Here is a tiny trained network, its code and every weight. The questions are about switching its units off for an input and a class, where a switched-off unit gives its printed mean instead of its output.

import numpy as np


def w(rows, s, z=0):
    codes = np.array(rows[::2]) - 128.0
    scale = np.full(codes.shape[1], s)
    scale[-1] = z or s
    return codes * scale


def f(y):
    return np.maximum(y, 0)


def log_softmax(a):
    a = a - a.max(-1, keepdims=True)
    return a - np.log(np.exp(a).sum(-1, keepdims=True))


def net(x, mask):
    res = np.array(x, float).reshape(1, 4) / 4 @ E
    y = f(res @ A[0][:, :-1].T + A[0][:, -1])
    res = res + np.where(mask, y, B[0][:, -1]) @ B[0][:, :-1]
    return log_softmax(res[-1] @ U[:, :-1].T + U[:, -1])


A, B = {}, {}
E = w([
[70,90,97,95,111,226,50,198,255,217,138],'x0',
[132,17,49,98,159,60,192,202,100,149,181],'x1',
[229,30,209,200,59,69,126,96,206,196,124],'x2',
[212,164,85,112,211,54,91,187,224,56,41],'x3',
],0.0072)
A[0] = w([
[180,56,182,183,96,76,118,92,182,156,130,43],'N0',
[132,209,183,174,114,178,81,89,155,142,86,93],'N1',
[195,153,86,129,208,90,92,157,197,74,62,119],'N2',
[154,140,171,173,136,60,181,84,47,75,117,10],'N3',
[55,100,116,84,88,211,25,194,255,205,141,45],'N4',
[139,30,59,117,164,74,196,211,106,143,187,78],'N5',
[211,79,167,182,78,119,148,127,155,152,130,3],'N6',
[130,50,76,106,163,60,183,189,118,164,186,38],'N7',
[45,90,163,161,53,196,175,68,50,180,220,54],'N8',
[202,67,179,184,93,78,129,112,172,167,152,100],'N9',
[31,207,54,38,205,155,131,157,66,61,154,21],'N10',
[120,194,179,163,118,160,76,100,154,110,107,58],'N11',
[176,176,158,157,122,62,184,56,48,61,117,126],'N12',
[137,209,179,167,102,154,90,60,126,107,90,79],'N13',
[154,151,120,120,190,71,102,180,191,84,73,35],'N14',
[176,137,95,137,149,99,127,133,187,96,78,45],'N15',
],0.0069,0.0041)
B[0] = w([
[125,215,85,210,119,201,102,167,63,172,47,208],'N0',
[91,72,99,58,65,119,201,42,132,55,77,200],'N1',
[84,107,229,81,131,103,61,147,38,173,163,249],'N2',
[54,73,63,196,224,90,147,152,181,112,167,208],'N3',
[100,46,39,204,228,40,167,139,196,114,178,255],'N4',
[76,96,134,58,43,150,171,28,128,34,58,222],'N5',
[62,215,95,193,121,179,92,149,85,134,78,185],'N6',
[80,111,130,88,59,128,149,33,133,37,60,200],'N7',
[62,132,252,70,167,54,2,159,19,200,174,232],'N8',
[154,199,100,176,115,226,125,181,93,160,68,221],'N9',
[190,228,98,230,108,240,103,181,81,182,30,252],'N10',
[81,67,116,101,74,119,156,48,132,54,72,180],'N11',
[128,60,61,175,202,101,180,153,192,157,194,251],'N12',
[98,75,114,81,98,133,161,64,151,69,105,201],'N13',
[50,136,187,76,135,70,34,163,37,178,155,209],'N14',
[89,127,179,113,139,107,42,131,57,169,133,183],'N15',
],0.0063,0.0086)
U = w([
[136,219,93,203,112,255,121,174,104,166,63,114],'0',
[100,117,252,64,138,57,73,149,78,185,173,111],'1',
[114,63,29,194,209,54,166,143,180,124,192,109],'2',
[110,89,121,47,28,139,170,49,138,31,73,111],'3',
[195,117,163,84,118,158,163,150,159,149,166,251],'4',
[183,191,136,100,74,123,156,155,181,129,182,101],'5',
],0.0091,0.018)

Each question gives the input, the list of numbers given to net, and the class t.
The units are the neurons (one row each of A and B). Each row of codes is followed by its name. A weight is (code - 128) times the scale printed after its matrix; where a second scale follows, it is the last column's (A, B and U).
mask holds one flag per neuron, in row order. A switched-off neuron (its flag False) gives its mean, the last column of its row in B, instead of its output. The means were averaged over made-up inputs and are rounded, as every weight is.
A unit's drop is (log p(t) with every unit on - log p(t) with that unit switched off) / (log p(t) with every unit on - log p(t) with every unit switched off).
The circuit of an input: a set's keep is (log p(t) with only the set's units on - log p(t) with every unit switched off) / (log p(t) with every unit on - log p(t) with every unit switched off). Starting from the 12 units with the biggest drops (on a tie, the unit counted first), units are removed one at a time, each time the one whose removal leaves the highest keep (on an exact tie, the one counted first), for as long as the keep stays at least 0.8.
circuit, biggest first: the units of the circuit, biggest drop first
most important unit: the unit with the biggest drop
top k neurons: the k neurons with the biggest drops, biggest first
drop when u is switched off: that unit's drop, to one decimal
input [-5,-5,3,6], class 1: most important unit => N2
input [6,3,6,-6], class 0: top 2 neurons => [N9 N0]
input [3,-2,8,8], class 0: top 2 neurons => [N0 N9]
input [8,3,7,8], class 1: top 2 neurons => [N2 N14]
input [5,4,-6,6], class 0: top 3 neurons => [N10 N8 N12]
input [-4,1,-2,1], class 2: circuit, biggest first => [N12 N3]
input [8,-5,7,1], class 2: top 2 neurons => [N4 N10]
input [3,-8,-7,4], class 3: top 3 neurons => [N1 N11 N13]
input [-8,7,-3,8], class 1: top 2 neurons => [N2 N14]
input [-4,5,5,-1], class 0: top 3 neurons => [N9 N0 N4]
input [7,-6,1,6], class 2: top 3 neurons => [N4 N8 N5]
input [-5,-5,4,-2], class 2: top 2 neurons => [N12 N3]
input [7,-3,8,-6], class 0: top 3 neurons => [N0 N9 N6]
input [3,4,6,6], class 0: circuit, biggest first => [N9]
input [3,8,-5,3], class 3: drop when N3 is switched off => 0.0
input [-7,-3,-5,-6], class 2: drop when N15 is switched off => 0.1
input [-4,7,-8,2], class 0: drop when N10 is switched off => 2.9
